Each row has a name. After each piece below comes the name of the row it's from, unless a question asks for something else. Each question is about the rows just above it.

Columns, left to right: Q E G F Z
B: [146 146 105 114 130]
R: [ 82 107 141 190 109]
P: [108 114 106 102 130]
A: [ 94 110 141 177 113]
U: [107 107 139 168 103]
D: [148  62 185 130 132]
H: [114 142 120 124 209]
M: [149 126 139 102 175]
Which row holds [120 142 114] read backwards?  H
[130 113 103 132 209 175] is in which column, read top down?  Z
[114 105] is which row, read backwards?  B
asked: [142 120 124]  H
Which column holds [146  82] top down?  Q
[106 141 139 185] is in which column, read top down?  G

Columns, left to right: N X J T C
L: [135 140 143 122 166]
W: [135 140  87 122 166]
S: [143 122 140 135 209]
K: [135 140 143 122 106]
The row with [135 140 143 122 166] is  L
Which column holds [135 122] top down?  T
[140 122 140] is in which column, read top down?  X
Which row holds [143 122 140 135 209]?  S

Columns, left to right: vovo Kap Lol reb Figi minog vop
lir: [185 142  76 139 142 142 112]
Niba: [ 60 138 114 129 138 121 158]
Lazog: [122  81  79 113  81 120 140]
bev: [142 155 146 160 155 135  99]
What comes right after [135] in the named rows?  [99]
Which row holds [114 138] read backwards?  Niba
What comes right after [139] in the named rows?  [142]

Columns, left to right: supig Dus Kab ziru
rur: [ 93 145 133 102]
Kenu: [137 163  60 200]
saf: [ 77 164 165 200]
What comes right after [133] in the named rows?  [102]
asked: [145 133 102]  rur
Which column holds [200 200] top down?  ziru
Which column holds this, read top down? [ 93 137]  supig
Right after [163] comes  [60]
What comes right after [77] in the named rows?  [164]
The entry that follows [164]:  [165]

Columns, left to right: vuf kiziv vutos kubov pob rekaz
lufa: [ 87  91 105  91  84 149]
lur: [164  84  91 105 147 145]
vub: [159 186  76  79 207 192]
[ 84  91 105  91] is which row, read backwards?  lufa
The row with [164  84  91 105 147 145] is  lur
Right after [79] comes  [207]

Columns, left to right: fip Mefu pum tiket zafo vasuk lesig
ribat: [157 137 118 139 132 126 144]
Reva: [175  94 151 121 113 133 123]
lim: [196 121  87 143 163 137 131]
nosa: [163 123 130 147 135 128 145]
nilu: [153 132 127 142 139 127 141]
Gasu: [188  85 153 121 107 132 120]
kegu: [177 132 106 141 147 137 139]
Teb: [171  99 152 124 124 129 126]
vor: [177 132 106 141 161 138 129]
Bidup: [157 137 118 139 132 139 144]
lel: [132 153 127 148 132 131 146]
Which column holds [151  87] top down?  pum
[127 132 153] is which row, read backwards?  nilu

Columns, left to right: dolil labo nafi mefug
mav: [151 153 184 108]
Mar: [151 153 111 142]
degap: [151 153 135 213]
asked: [151 153 184 108]  mav
[111 135] is in which column, read top down?  nafi
Which column holds this, read top down? [108 142]  mefug
Which column holds this, read top down? [184 111]  nafi

Columns, left to right: zonul disi rori Naze Dode
fufar: [131 138 130 125 139]
Kelu: [138 130 131 169 120]
fezo: [ 93 109 135 172 117]
Kesug: [135 105 154 128 132]
lag: [138 130 131 118 137]
[138 130 131 118 137] is in which row?  lag
[138  93] is in which column, read top down?  zonul
Which column holds [130 131 135] top down?  rori

Columns, left to right: Vukot Nema dumes Dasop
zib: [131 156 101 115]
dobak: [ 99 100 117 135]
palu: [143 123  96 100]
dunul: [ 80 106 139 186]
Zav: [ 91 117 124 173]
luv: [ 80 106 109 124]
nagu: [139 145  96 111]
Namud: [123 171 124 173]
gosen: [139 145  96 136]
nafod: [144  61 187 133]
vog: [ 92 109 139 175]
The entry that follows [131]:  [156]
asked: [ 91 117 124 173]  Zav
Where do [139 145  96 111] appear?  nagu
[100 123 106 117 106] is in which column, read top down?  Nema
Which row holds this, read backwards? [100  96]  palu
Which column holds this, read top down? [101 117  96 139 124 109  96 124  96 187]  dumes
The row with [106 109 124] is  luv

Columns, left to right: gofe gulu bora Mabo Zor kekod Fiv fif
Lup: [ 98  99 163 136 162 107 141 144]
Baga: [106 179 157 137  98 173 146 107]
ribor: [164 204 114 124 130 122 107  54]
beto: [143 105 175 162 180  85 107  94]
pofaz: [105 143 151 148 120 118 169  97]
Pazi: [174  87  96 119 135 209 143  43]
Nepav: [ 78 158  77 107 123 180  94 162]
What comes right after [122] in the named rows?  [107]
Which column holds this, read top down? [122  85 118 209 180]  kekod
Which column holds this, read top down? [162 148 119]  Mabo
Where do [105 143 151 148 120 118 169  97] appear?  pofaz
[162  94 180 123 107] is which row, read backwards?  Nepav
[137 157 179] is which row, read backwards?  Baga
asked: [105 143 151]  pofaz

Columns, left to right: bos vam tagak sonof Vune Rav Pur dero Fum Vipo
Debi: [197 147 104 148 100 108 105 105 129 168]
kidev: [191 158 187 120 126  94  93 104 107 103]
romig: [120 158 191 187 140  85  61  86 132 160]
lib: [ 78  63  93 139 161 149 125 120 137 154]
Lami: [187 158 191 134 118 128 150 154 129  97]
Gad: [108 103 108 134 174 195 171 116  69  67]
Right after [149] comes  [125]
[140 161 118] is in which column, read top down?  Vune
Which row holds [120 158 191 187]?  romig
asked: [191 158 187 120 126  94  93 104 107 103]  kidev

Columns, left to right: rata Resu Gupu gupib fabo
gurat: [122 137 113 118 123]
dusit: [130 132 128 132  97]
memu: [122 137 120 122 149]
sugo: [119 134 147  91 105]
mev: [134 119 147 139 150]
kat: [128 129 131 129 131]
dip: [147  91 106 131 143]
savub: [127 133 118 124 126]
Tif: [120 137 120 122 149]
gitel: [127 133 118 124 114]
Which column holds [106 118] top down?  Gupu
Which row holds this, read backwards? [147 119 134]  mev
[130 132 128 132] is in which row?  dusit
Which row holds [105  91 147] read backwards?  sugo
Which column holds this, read top down? [120 147 147 131]  Gupu
asked: [134 147  91 105]  sugo
asked: [122 137 120 122 149]  memu

Columns, left to right: Punit pir sul koto tebis Vapa Fadop Sab govas
futu: [ 84  88  71 125 157 106 132 114 197]
zamit: [ 84 101  71 125 157  92 132 114 197]
vib: [ 84 101  71 125 157 106 132 114 197]
[ 84 101  71 125 157 106 132 114 197] is in which row?  vib
[106  92] is in which column, read top down?  Vapa
[ 84  88  71 125 157 106 132 114 197] is in which row?  futu

Columns, left to right: vel Kora gake Tulo pufug foris
Ruz: [140 168  93 126 110 149]
Raru: [138 170 116 154  75 123]
fasi: [ 42 143 152 133 163 169]
led: [ 87 151 132 136  66 177]
tufaf: [101 117 159 155 165  89]
sozi: [ 87 151 132 136 137  93]
mume: [126  82 168 133 129 118]
rasi: [138 170 116 154 150 126]
Fup: [138 170 116 154  75 147]
tanun: [150 149 105 132 128 149]
Right after [82] comes  [168]
Which column holds this, read top down? [143 151 117 151  82 170 170]  Kora
asked: [138 170 116 154  75 147]  Fup

Columns, left to right: Nuf Pinab lolo mapep Nive Tari tepi tem Meno zod
fegi: [ 95 156 169 172  71 103 166 197 149 182]
lon: [142 114 127 139 166  99 104 122 130 101]
kel: [142 138 106 127 123 149  93 121 142 125]
pizo: [182  95 157 209 120 104  61 188 181  98]
gaf: [ 87 140 146 101  93 142 205 130 100 167]
reri: [101 131 139 118 109 120 185 138 111 160]
depab: [101 131 146 118 109 120 185 138 145  89]
lunuk: [ 99 154  93  70 145 146 152  77  97 141]
[101 130 122 104  99] is which row, read backwards?  lon
The entry that follows [154]:  [93]
[121  93 149 123 127 106] is which row, read backwards?  kel
What comes right after [140] in the named rows?  [146]
Which row holds [166 103  71 172 169] read backwards?  fegi
[157  95] is which row, read backwards?  pizo

Columns, left to right: fesoz sidar muza Lovoz dalo boz
tof: [126  66  83 146  78  57]
Zomik: [121 111 113 133 102 121]
natut: [124  83  83 146  80  74]
pulo: [123 104 108 136 100 108]
vur: [128 177 170 112 168 192]
raz: [170 177 112 168 128 103]
Tipem: [123 107 115 133 106 120]
soge: [135 167 161 115 172 162]
badu: [128 100 112 134 109  98]
siku: [124 144 136 124 132 154]
rezi: [125  66  70 151  69  49]
Which column holds [100 168 128 106 172 109 132] top down?  dalo
Which column holds this, read top down? [ 74 108 192 103 120]  boz
asked: [128 177 170 112 168]  vur
[ 83 108] is in which column, read top down?  muza
The entry that follows [69]:  [49]
What comes right after [125] in the named rows?  [66]

Columns, left to right: butab gofo Lati sizo
Vavoz: [123 144 143  81]
lig: [110 173 165 145]
Tet: [138 169 171 140]
muf: [ 84 147  90  82]
rabuv: [130 104 162 174]
sezi: [109 135 120  60]
Which column holds [143 165 171  90] top down?  Lati
asked: [110 173 165]  lig

Columns, left to right: fufi vopa rol Mufe fivat togut Vaga mun
muzas: [208 128 129 149 134 128 155 128]
kon: [208 129 138 135 134 129 149 128]
Dokad: [129 152 138 135 128 129 149 128]
asked: [208 129 138 135 134 129 149 128]  kon
Where do [129 152 138 135 128 129 149 128] appear?  Dokad
Which column holds [129 138] top down?  rol

Columns, left to right: bofe pumil pivam Zore poro mabu Zop
rer: [130  93 138 148 148 173  68]
Popof: [ 74 187  68  75 146  75 191]
Belol: [193  67 187 176 113 192 184]
sed: [ 86 189  75  96 146  69  72]
tetez: [130  93  94 148 148 173 184]
denor: [176  69 181 153 105 166 184]
figu: [114 149 122  85 148  77 183]
kepat: [ 69 174  67  87 180 110 183]
The entry that follows [189]:  [75]
Which column holds [148  75 176] top down?  Zore
Which row holds this, read backwards? [138  93 130]  rer
Which column holds [75 94] top down?  pivam
The entry that follows [86]:  [189]

Columns, left to right: lise ziga zeda gufe gena neka
Vidup: [ 79 165  82  84 185 110]
Nofu: [166  87 147 155  81 164]
zogu: [132 174  82  87 182  99]
Gabu: [146 119  94 169  99 142]
Ved: [ 86 171 114  80  67 125]
zaru: [114 171  86  80 178 141]
Kipi: [ 85 107 169 179 176  71]
Which row holds [178  80  86] read backwards?  zaru
Where do [114 171  86  80] appear?  zaru
The entry that follows [185]:  [110]
Which row holds this, read backwards? [67 80]  Ved

Columns, left to right: vuza Sif tomi Lenam Miver
baz: [193  71  76 160 187]
digig: [ 71  76 160 190  75]
seta: [193  71 126 154 189]
Where do [154 189] appear?  seta
The row with [ 71 126] is  seta
Where do [ 71  76 160 187] appear?  baz

Columns, left to right: dolub Tum beg famu zif Mas Lofib Goz tagan
Zik: [ 89  52 204  62 194  68  53  56 202]
Sufak: [188 194  55 201  59 106 202 154  68]
pif: [194 202  61 204  64 104 196 148  64]
Semid: [190  60 197  62 101 193  49 186 196]
dovut: [186 190  60 199  62 101 193 152  63]
Which row holds this, read backwards? [202  56]  Zik
[ 64 196] is in which column, read top down?  tagan
Which row holds [190  60 199  62 101 193]?  dovut
asked: [ 60 199]  dovut

Columns, left to right: Monap Luzut niz rako
rin: [ 90 183 138 133]
febe: [137  74  68 187]
deba: [189  96  74 154]
lofu: [190  75  73 176]
devi: [183  90  65 187]
Rudob: [ 68 163 118  79]
The entry that follows [138]:  [133]
asked: [183  90]  devi

Columns, left to right: pep sar fepo favib koro
Zunim: [133 121 174 150 130]
giru: [175 158 143 131 129]
Legeb: [137 131 201 158 131]
zag: [123 130  88 110 125]
Nul: [129 122 158 143 130]
dakam: [134 126 152 140 127]
What comes right after [174] in the named rows?  [150]
[129 122 158 143 130] is in which row?  Nul
The entry that follows [150]:  [130]
Right after [123] comes  [130]
Where do [122 158 143 130] appear?  Nul
Right after [110] comes  [125]

Columns, left to right: Diru laf zuzu fimub gasop nog bab gel Zakeg
Vaku: [142 100 171 130 121  94 126 135  59]
dobi: [118 101 143 117 141 108 127 132  91]
rus: [150 185 136 142 100 171 130 119 208]
libo: [150 185 110 142 100 171 130 119 208]
[127 130 130] is in which column, read top down?  bab
Which row holds [150 185 136 142 100 171 130 119 208]?  rus
asked: [142 100 171 130 121  94 126 135  59]  Vaku
asked: [150 185 110 142 100 171 130 119 208]  libo

Columns, left to right: mes tob ven sasi
Bebe: [139 173  69 166]
fone: [173 139  69 179]
nuki: [163 178 107  70]
[ 69 107] is in which column, read top down?  ven
What comes right after [107] in the named rows?  [70]
The entry that follows [178]:  [107]
asked: [173 139  69]  fone

Columns, left to right: gon ruso zagok potu lepet
vina: [130 122 110  62 157]
sonat: [ 60 107 101 108  95]
ras: [124 145 184 151 170]
kuz: [151 132  74 192 167]
Nukin: [ 77  98  80 112 150]
Tul: [108  94 124 172  75]
tofi: [131 104 145 113 143]
Right after [110] comes  [62]
asked: [108  95]  sonat

Columns, left to right: Muna pofe nirez Kago digab
lipu: [154 117 136 105 145]
maf: [164 124 141 111 140]
fene: [112 122 114 134 125]
pab: [ 76 110  87 165 104]
Lalir: [ 66 148 116 169  96]
meser: [122  94  94 140 124]
rodut: [110 176 164 142 110]
zes: [ 96 144 128 104 113]
Nufug: [155 113 128 104 148]
lufi: [110 124 164 142 110]
suto: [ 76 110  87 117 104]
Right after [144] comes  [128]
asked: [155 113 128 104 148]  Nufug
[142 164 124] is which row, read backwards?  lufi

Columns, left to right: dasap tuk Zedeg Fuli vozo
Dekib: [ 67 191 126 194 154]
Sav: [ 78 196 190  89 194]
pomi: [197  64 110  68 155]
suza: [126 109  67 191  64]
asked: [ 67 191 126 194]  Dekib
Which row holds [ 89 190 196  78] read backwards?  Sav
[191  67 109 126] is which row, read backwards?  suza
What comes right after [110] in the named rows?  [68]
The entry that follows [109]:  [67]
Which column holds this, read top down? [154 194 155]  vozo
Which column holds [ 78 197] top down?  dasap

Columns, left to right: tad zukag Kolu soges
Zap: [137 134 205  47]
dize: [177  70 115 166]
mil: [156 114 139 173]
ronu: [125 108 124 100]
Lun: [ 99 105 125 105]
tib: [157  47 134 205]
pavus: [154  55 132 192]
Duze: [122  81 108 146]
asked: [122  81 108]  Duze
Right after [115] comes  [166]
Which row holds [205 134  47] read backwards?  tib

Columns, left to right: nusa Zorul Segud Nubu zetum soz
vapam: [ 66 193  56  70 209 187]
rofa: [184  90  73 163  64  54]
pasu: [203  64 190 184  90  72]
par: [ 73  90 184 192  64  85]
Which row holds [ 72  90 184] read backwards?  pasu
What comes right after [193] in the named rows?  [56]
Which column holds [203  73] top down?  nusa
Which column holds this, read top down? [ 73 190]  Segud
The row with [184  90  73 163  64  54] is  rofa
Which column holds [190 184] top down?  Segud

Columns, left to right: Kekev zar kagor Kifas
fopo: [185 137  89 128]
koved: [208 101 138 174]
biso: [104 139 157 157]
poto: [206 106 139 178]
naz: [201 131 168 169]
sidig: [ 80 139 160  97]
gubu: [165  93 154 201]
pap: [ 94 160 156  55]
niv: [103 160 158  51]
Right after [168] comes  [169]
asked: [158  51]  niv
Which row holds [139 106] read backwards?  poto
[160 139  80] is which row, read backwards?  sidig
Which column holds this, read top down? [ 93 160 160]  zar
Which column holds this, read top down? [137 101 139 106 131 139  93]  zar
What comes right after [158] in the named rows?  [51]

Columns, left to right: rutub Rabo pomeb vofev
Nalor: [ 67 143 107  93]
luru: [187 104 141 174]
sov: [ 62 153 114  96]
Which column holds this, read top down? [107 141]  pomeb
Which row holds [104 187] read backwards?  luru

Columns, left to right: fet rupag divi Senef gan Kaze zupeg
Reveb: [ 92 116  88 156 130 148 154]
pigu: [103 116 115 103 113 135 154]
Dilam: [134  55 103 115 113 135 136]
Right after [134] comes  [55]
asked: [103 116 115 103 113 135]  pigu
asked: [115 103 113]  pigu

Columns, left to right: dusep tifu sak fugat
fegu: [ 73 209  81  92]
Nonap: [ 73 209  86 106]
kesot: [ 73 156  81  92]
[ 73 209  81  92] is in which row?  fegu
Which column holds this, read top down? [86 81]  sak
asked: [ 73 156  81  92]  kesot

Columns, left to right: Bufa Temis fil kozo
disul: [207 179 134 116]
Fida: [130 198 126 164]
Muko: [182 131 182 116]
rof: [ 67 129 131 181]
Right after [198] comes  [126]
What comes right after [126] in the named rows?  [164]
The entry that follows [67]:  [129]
Which row holds this, read backwards? [182 131 182]  Muko
asked: [129 131 181]  rof
[ 67 129] is in which row?  rof

Columns, left to right: sigoz Lalol rava Lekov
dal: [125 112  91 100]
setin: [115  57 114 121]
Tedi: [101 179  64  99]
ribu: [130 145 104 143]
kol: [178 142 184  72]
What comes right after [64] in the named rows?  [99]
[178 142 184] is in which row?  kol
Which column holds this, read top down? [ 91 114]  rava
asked: [125 112]  dal
Which row holds [ 72 184 142] read backwards?  kol
Which column holds [130 178] top down?  sigoz

Columns, left to right: duv Siduv vak vaz
dusa: [127 146 162 129]
tevo: [129 150 167 128]
viti: [105 111 103 135]
zurok: [132 153 104 120]
Dimid: [113 149  63 116]
kis: [ 88  98  54 142]
peke: [127 127 117 125]
Suba: [150 168 210 134]
What comes right after [105] in the named rows?  [111]
The entry that follows [98]:  [54]
Right after [104] comes  [120]
What comes right after [113] in the named rows?  [149]
The entry that follows [111]:  [103]

